B:
0: [  59 -129 -288 -305  265   53 -250 -134  161 -160 -314 -366  162  161
  134  -58  344   67 -152   42 -180   16 -145 -133]
1: [ 182   -7 -269 -353  183  145 -176  126  114 -203 -332 -306  149  126
   88   21  207   42   51  -13 -190   41  -49 -104]
2: [ 180  442  -29  202 -237 -264  224  -85   -3  114    8  392 -190 -147
   65   22 -131  -10   66 -175  165   92  186 -291]
3: [ 579  143 -222  161 -305 -217  370  -34   40 -204  291   52 -158 -143
 -176  -29 -444  279  114   29  374  -99  200 -221]
4: [ 149   39 -171  -47 -168  -20  -13  -43  143  -65   55 -124   24  -61
   45 -127   19  207  108  -96   65  -20  -36 -252]
5: [  12  102   13    1   49 -320 -361   48  -62  -14 -283  -19   30  -41
  257 -308  175   88  -93  -18   -8   91   11   15]
6: [-105 -223  -74 -341 -166  277   65  266   18    8 -111  -13  113  101
   95   29   37  138   49 -170  -81   44   31 -111]
7: [ 221  171 -203 -456  329 -347 -364 -559  375 -156 -570  -14 -138   97
  -27 -204  604 -174   -2  185 -163   57  -60 -305]
8: [   3  335   10  184 -274 -466  158  108 -414  182 -140  403  -68  -88
  113  -24 -217 -194 -254  128  295  170  232   -2]
9: [  48  -14  -61 -258  243 -247 -252  -88   -6  -85 -467   33    3  140
  163 -142  280  -47 -218   83  -83  102   59    6]
10: [   6 -294 -276 -474  356  176 -481 -120  335 -192 -406 -546  205  164
  171 -157  560  146  -77    9 -356  -23 -261 -120]
11: [  -1  -34   12 -119 -198 -113  189 -174  166  187  -83  393 -234  -92
  -16   25   79  -15  -83  -75   10    2  117 -248]
12: [ 188 -103  -50  -34 -561   32  581  312 -179   33  274  329 -100  -78
 -153  128 -535  171   45  -44  348  -21  295 -109]
13: [ 350  133 -117   91   60 -531  279 -427  -83 -148  -55  320 -203  100
  -45  -47 -158   58 -323  137  356   43  265 -149]
14: [-283 -252   93   17  -52 -248 -409   30   20  273 -241  -20  -11 -179
  294 -313  317   65 -343   51 -141    0 -128   80]
15: [ 198 -157  -93 -112  -19 -233  -70   -3   44  -30 -171    0  -97  -76
    6 -124   31   73 -194  170   30  -50   58   13]
16: [ -19  247 -200   43  -94   46  293  114 -249   25  -60   86  146  140
  159  227 -159  -48 -154 -142  111  165  119 -178]
17: [ 251 -431 -128 -184  -15  209  -93  346  109 -271   48 -376  128   34
   95 -165 -121  505   55 -128  -32 -115   11   67]
18: [ 249   28 -321 -192   86  -70  -23 -224  139 -212 -122 -242   75  110
  -11  -41  124   90  -45   78   46   -1  -49 -244]
19: [ 578  127 -201  162  112 -533   15 -320   82 -233  -47   -8 -206  -86
  -59 -169 -112  157 -195  214  237  -81  135  -87]
20: [ 101  -11   38   35 -107  -10  254  353 -203   27  -71  281  -47   20
  149  113 -282  129 -129 -182   83   74  277   57]
21: [ -40  -56  -98  -23  -16 -267 -150   -3 -108  114 -243  -26   16  -60
  140 -104  120  -73 -346  189   12   34  -22   29]
22: [ 117    1 -191  193 -289  -17  245  119 -101   28  228  -77   66  -97
   63   39 -282  199 -119  -52  206  -25   38 -141]
23: [ 299  157   -3  -76   97 -169   36  186  -32  -69 -316  244 -147  -10
   97   38  -65   14  -36  -78  -34   77  252   20]
24: [  -8  141   31  413 -364 -422  162  139 -317  298   77  292 -110 -273
  139  -47 -288  -33 -358  103  269   36  141   45]
25: [ 343  -58   23   31   14 -179 -162  110  189 -108  -80   11 -159 -160
  104 -230  -24  321   61 -122  -29  -75  109   -2]
26: [ 307  263 -157   -1  336 -242 -397  152  -50 -228 -412 -258  111   33
  270 -169  144   73  -55   -2 -106   96   24   66]
27: [  31 -371 -172 -107 -243  179  159   -8  153  -48  234 -180   67    7
   12  -67  -80  376  -44 -111   92 -106  -51 -198]
28: [  10  -83 -106 -336  -19  -75   -4  132 -121    2 -351   73   34   99
   37   22   86 -117 -173  146  -13   85   94    3]
29: [ -21 -292   23 -267 -225  118  306  432 -196  110 -157  288  -44   36
    9  181 -215   -1 -181    5   22   38  244  106]
30: [ 369  -65 -226    3  320 -504 -381 -410  217 -174 -285 -289 -101  -78
   50 -290  288   94 -334  330  -14 -105  -99  -26]
31: [  66  -43    2   14 -252   31  436  365 -232  154  -39  379 -100  -46
   41  260 -344  -11 -202  -74   95   53  289   27]
32: [ -49 -249   84 -466 -371  133  -77   68  368   97  -80  203 -169 -127
  -65 -221  215  181  348 -180 -109  -50   19 -266]
33: [ 188  147  -35 -104  255 -262 -109   11  -34  -39 -461  184 -103   50
  160    8  141  -92 -210   16  -99  104  168   27]
34: [  -1 -197  -25 -222   16 -221 -215   -6   36   35 -304   21  -47  -26
   93 -189  212   22 -211  133  -52    5    6   26]
35: [ 208 -422 -319 -565  436  267 -373  106  321 -250 -488 -560  144  143
   68   14  428   98 -128  125 -435  -89 -173   38]
36: [  -3   72   14  -13  100 -347 -189 -166   39  100 -322  183 -121  -48
  186 -149  236  -47 -255   23  -48   69   50  -60]
37: [ -37   86   64   98 -200 -347   34   19 -146  185 -121  326 -121 -119
  130 -116  -42  -27 -218   27  135   78  141  -29]
38: [  20 -287 -137 -152 -221  241   89  338   20   26   31 -162   96  -51
   60   47 -101  203  -37  -69  -45  -56  -10  -33]
39: [  74 -143   72  -32 -483   77  228  621 -229   67  116  183   -4 -138
   41  -33 -419  231   98 -128  172    6  230   81]
40: [-170 -407   20  -37 -369  142   80  284   11  210  131    8   12 -151
  106  -65  -92  240 -141  -97    0  -77  -12   -9]
41: [-360 -291    2   93 -323 -149 -125   41 -107  317   44  -37   79 -160
  210 -213   88   91 -368   70   63  -15 -135  -11]
42: [ 363  397 -189  286 -191 -249  226  -74   -7  -20  117  106 -112 -169
   13   37 -239   75   19  -59  219   15  123 -257]
43: [ 127  327   73  111   85 -321   55   91 -157   91 -333  433 -163  -24
  214   45  -35 -101 -174 -119   10  161  266   -1]
44: [-189 -506  -89 -497  -84  413 -593  317  413   14 -208 -551  201 -103
  189 -317  483  317  232 -149 -439 -110 -333  -69]
45: [-155  198  -96  257 -531 -110  217  208 -296  250  206   96  104 -166
  132   -9 -265   10  -99  -47  271   87   23 -165]
46: [ 331  531   64  362 -390 -445  453  185 -384    3  137  593 -183 -104
   37   -1 -579   65   57 -143  492  154  455 -106]
47: [ 148 -172 -203  -34 -426   -8  302 -101   74  -52  337  -45   -5  -53
 -121  -80 -227  287   24    4  299  -91   16 -287]
48: [ 568  108 -266  -81  -84  -17  125  -94  290 -320  122 -159  -85  -50
 -125  -72 -139  334  299 -102  128  -96   79 -307]
49: [ 321  405 -131  257 -155 -235  346  207 -272   30  -41  267  -82  -97
   48  206 -378  -80 -125   -9  214   97  269  -63]
50: [  45  243 -113  150 -407  -78  465   19 -204   70  226  282    4    7
   29  103 -343   80  -10 -165  339  104  189 -288]
51: [ 146  382  -76  293 -623 -370  474  -92 -213  159  315  430 -151 -197
  -96  -20 -426    0   23    6  510   58  213 -323]
52: [  81  168 -297  144  130 -226  -57 -242  -69  -53 -102 -230  135   64
  177  -19   86   14 -325   80   81   61  -82 -166]
53: [ -21 -328 -154 -210  -79   34 -214 -173  328    9  -26 -260   18  -77
   55 -215  283  232  -57    5 -105 -114 -191 -206]
54: [ -55   75    7 -230  113 -277 -304   11  -28   81 -508  126  -38    1
  176 -153  320 -162 -170   93 -134  122   38    7]
55: [ -34 -184  -61  -69  295 -317 -755  -51  217  117 -514 -357   -4 -217
  283 -358  572  -15 -342  228 -363  -57 -264  138]
56: [ 325 -197 -321 -272  114   56   11  209  -16 -200 -232 -329   97   57
  -43  103  -38   39 -187  237  -56  -53   16   64]
57: [  41 -299 -277 -196   67   73 -452  -55  293 -111 -104 -630  194  -57
  137 -279  347  265  -54   68 -190 -114 -321 -115]
58: [ 323  481 -137  169   17 -530   42 -429  116   63 -199  291 -277 -166
   -4  -29  104 -176 -126  110  108   52  103 -297]
59: [-154 -345  -48 -255  112 -225 -368 -141   85   70 -358 -121   17    8
  157 -256  387   14 -369  194 -128  -14 -118   45]
60: [   6 -185   48 -235 -310 -101  -67  270  -19  103 -150  142  -84 -142
    5 -175   -6   61   18   70   24   -7   86   20]
61: [  55  -19  -75 -324   84    9  211  108 -117  -22 -373  279  -37  202
   48  205   14 -120 -189  -15  -37  132  230  -38]
62: [ -68 -201 -135  -96 -336   78   92  -10   76   39  181  -92   80  -28
   34 -121  -29  246    3  -85  116  -42  -60 -238]
63: [ 155  -17 -107  229  270 -168   34   41 -121  -27 -172  -20    8   40
  269   93  -69  125 -466  -57  -27   27  107   91]
64: [-188 -500  -25  -86   46  -33 -608  137  153   38 -147 -490  171 -118
  317 -437  345  345 -223    9 -211  -98 -271  126]
65: [ 180 -339 -274 -276  242  282 -190   56  322 -180 -178 -472  120   60
  118   10  238  269  -75  -77 -291 -107 -149  -85]
66: [ 173  341 -176  -33  230 -692 -270 -801  255   48 -422  156 -255  -73
   13 -215  506 -272 -292  304   17   50  -64 -319]
67: [ 220   75 -131 -439 -242  168  451  342 -188 -161 -147  293   15  214
 -131  224 -290  -25  188  -70  163  135  335 -138]
68: [ 415  589  -90   99   33 -548  193  -52 -273  -92 -312  417 -176   20
   13   48 -195 -219 -106  119  268  181  354  -77]
69: [-144 -504  -79 -466  -25   82 -305    1  219    3 -240 -221   72   37
   73 -241  363  162 -108   77 -173  -61 -147  -47]
70: [ 139   63 -233 -292  187   40 -131 -125  183 -163 -292 -164   68  141
   94  -19  266   47   20  -67 -132   59  -40 -225]
71: [ 212   43 -229 -227  100  -57  -71 -218  229 -137 -198 -110  -19   56
   18  -46  212   65    9    2  -65    2  -24 -257]

[ 161 -304   75  251   73  140  191 -126  -74 -294 -257   36   31    2
   -5   91  -85 -130  -44  -88   12   93   37   75   36  -75]
62
[ -85  -58 -241   33  386 -153 -248   52  -66   42  138 -172  158 -114
 -444  183  310   78  271  -74  171 -302   47  176   53    3]
11
[ 101 -100  278  189 -106  245  368 -123   38 -154  100  103   93   64
  -30 -201 -317 -199  -92 -127  176  150  237  -52  -37   45]
20
[ 233  -85  218  171 -140   91  264 -228  -83 -144   48   11 -147   79
   70 -244 -447 -190 -144  -48  261  373  261  -82 -170   22]
30
[-106   29  312  -74   85   96 -298  113  135 -120   -1 -228   31 -135
   -3  152  251   72  212 -186  212 -251  117  -16   85  275]
1
[-117   83   76  104   63   19   38  108  122   70  300  -90  203   11
 -133 -128   20  -76   57  -51   77  -69  359  -79   22  163]
36
[-134  124  207   -7   74   23 -135  105  157  128  328 -188  217 -121
 -224  -65   81  -45  190 -112  177 -200  290  -32   86  297]
14
[ -49 -164  217   89  146  173   16  -20  -80 -151  207 -106  298  -92
 -224   50 -374 -127   43 -213  214   86  149   61   63  135]
37
[ -31 -296  -73  315   50  109   95   26 -124 -172  -58  -27  133   78
  112  -95 -335  -70 -327  -78 -165  405  165 -256  -25 -105]
7
[ 178 -126  155  235   96  130  437 -175 -130 -285  207   63  197  109
 -126   -9 -528 -327   38  -97  277  222  415  231  -69   20]
13
[  79 -110  242  145  -56  154  109  -85  -78 -217   62  -65  -13   48
  116 -119 -419 -121 -132 -160  208  320  276 -123 -101   79]
61
[ -99    0 -197  -38  342 -180 -359   62  -46   74  143 -220   54 -119
 -383  154  342  135  257  -64  226 -291   25  107   12   44]
58
[  75   17  199  -46   81    9 -247  -53   67  -44  -68 -192 -110 -192
 -175   98  348   63  309 -184  312 -308   42   81   46  196]
38
[ -49  -67   66   86  140   87   71   57   96 -173  -12    7   90   54
  -67  116  230  -27   91  -27   88 -215  119   89   21   18]
48
[ 197 -163  299  131  -30  123   41 -135  -51 -304 -218  -97 -106  -40
  152   77 -146 -125   30 -137  177  135  168   36  -18  117]
22
[-176  -32   75 -102   94  -84 -289  117  180  145   14 -149   36  -53
 -109   36  316   87  -39  260  -76 -207 -181  -73   45  115]
71
[-146   40  308 -205  -24  -50 -410  101  289  185  -62 -219  -55 -151
  -45   36  435  102   45  251  -25 -309 -235  -90   91  277]
57
[ -95 -357  214  128  105  271 -152   46   32 -160 -247  -88  261 -216
 -138  158   78   22  -25 -227 -106 -112 -240  -77  253   78]
44
[ 151 -146  413  180  -86  339  439 -161  113 -226  -19  152  166  -20
 -117  -62 -142 -241   74 -179  192  -88  140  116   85   99]
17
[  57 -248  207  228   32  236  125  -36  -29 -284 -148  -23  133  -38
   41   60 -145 -109  -32 -239   42   85  148  -30   77   48]
6
[ 216 -208  133  250  -17   96  272 -141  -14 -247 -230   47  -36   48
   91   23  -53 -186  -35   -4    6  100  164   67   -2  -18]
27
[  59  117  251 -187   82  -59 -427  -60   78   35  -11 -281 -213 -241
 -218   98  415  135  383 -174  453 -373  -14   82    9  269]
35
[  81  -96  143  191 -113  115  174  -72   24  -82  -11    7  -52   64
   96 -217 -184  -97 -178  -40   51  228  201 -196  -73   18]
69
[-216   48  152  -40 -151  101  145   65  388  398  245  151  152   32
 -284 -403  254    7 -221  341 -128 -242 -230 -257   44   43]
5
[ 153 -276  257  178  -48  185  -11 -119 -116 -341 -295 -103 -111  -39
  219   41 -263  -65 -125 -206  100  295   80 -117  -26   43]
45
[ -98   53  354  -33   -8  242   82   30  244   16  195   23  193  -92
 -271  -74  190  -33  175 -152  249 -369   53   14  106  207]
26
[-111   76  228 -119  -19  -65 -283   70  212  213  106 -200    0 -121
 -108  -80  232   34   40  168   47 -182  -33 -105   41  257]
40
[  86 -281  208  273   57  174   11  -10 -105 -345 -215 -147  135  -72
  168  136 -253 -145  -36 -256  -35  239  264  -46   97  114]
42
[ -96  102  399 -135  182   31 -430   84   -7 -126  267 -415  148 -223
 -115  220 -106  -16  359 -309  434 -123  345  114   68  454]
31
[  47 -200  225  179  -63  249  113  -64  -40 -251  -88   -1   -1   21
  115  -98 -273  -58 -169 -225  123  242  124 -187  -39   12]
67
[ 439 -703   -9  306 -213  185  409 -520 -217 -157 -692  326 -337   33
  -32 -267 -372 -111 -618  276 -175  538 -760 -164 -117 -492]
18
[ 285  -40  351  159 -119  168  392 -243  -16 -254   46   58  -81   71
   41 -133 -356 -272   40 -105  355  174  357  112 -115   99]
63
[-255  184  411 -292  -38  -77 -595  185  270  257  201 -390   -6 -189
   -7  -33  212  117   60  154   98 -187  -32 -199   57  456]
49
[ 345 -584   90  143 -206  144  259 -502 -196   -1 -430  224 -282  -35
 -175 -315 -500 -100 -573  319  -28  519 -784 -151 -128 -359]
41
[ 189  -38  622  -15 -101  171 -298 -133 -131 -368  -84 -380 -197 -198
  278   96 -449  -82  151 -440  499  305  359  -57  -52  413]
56
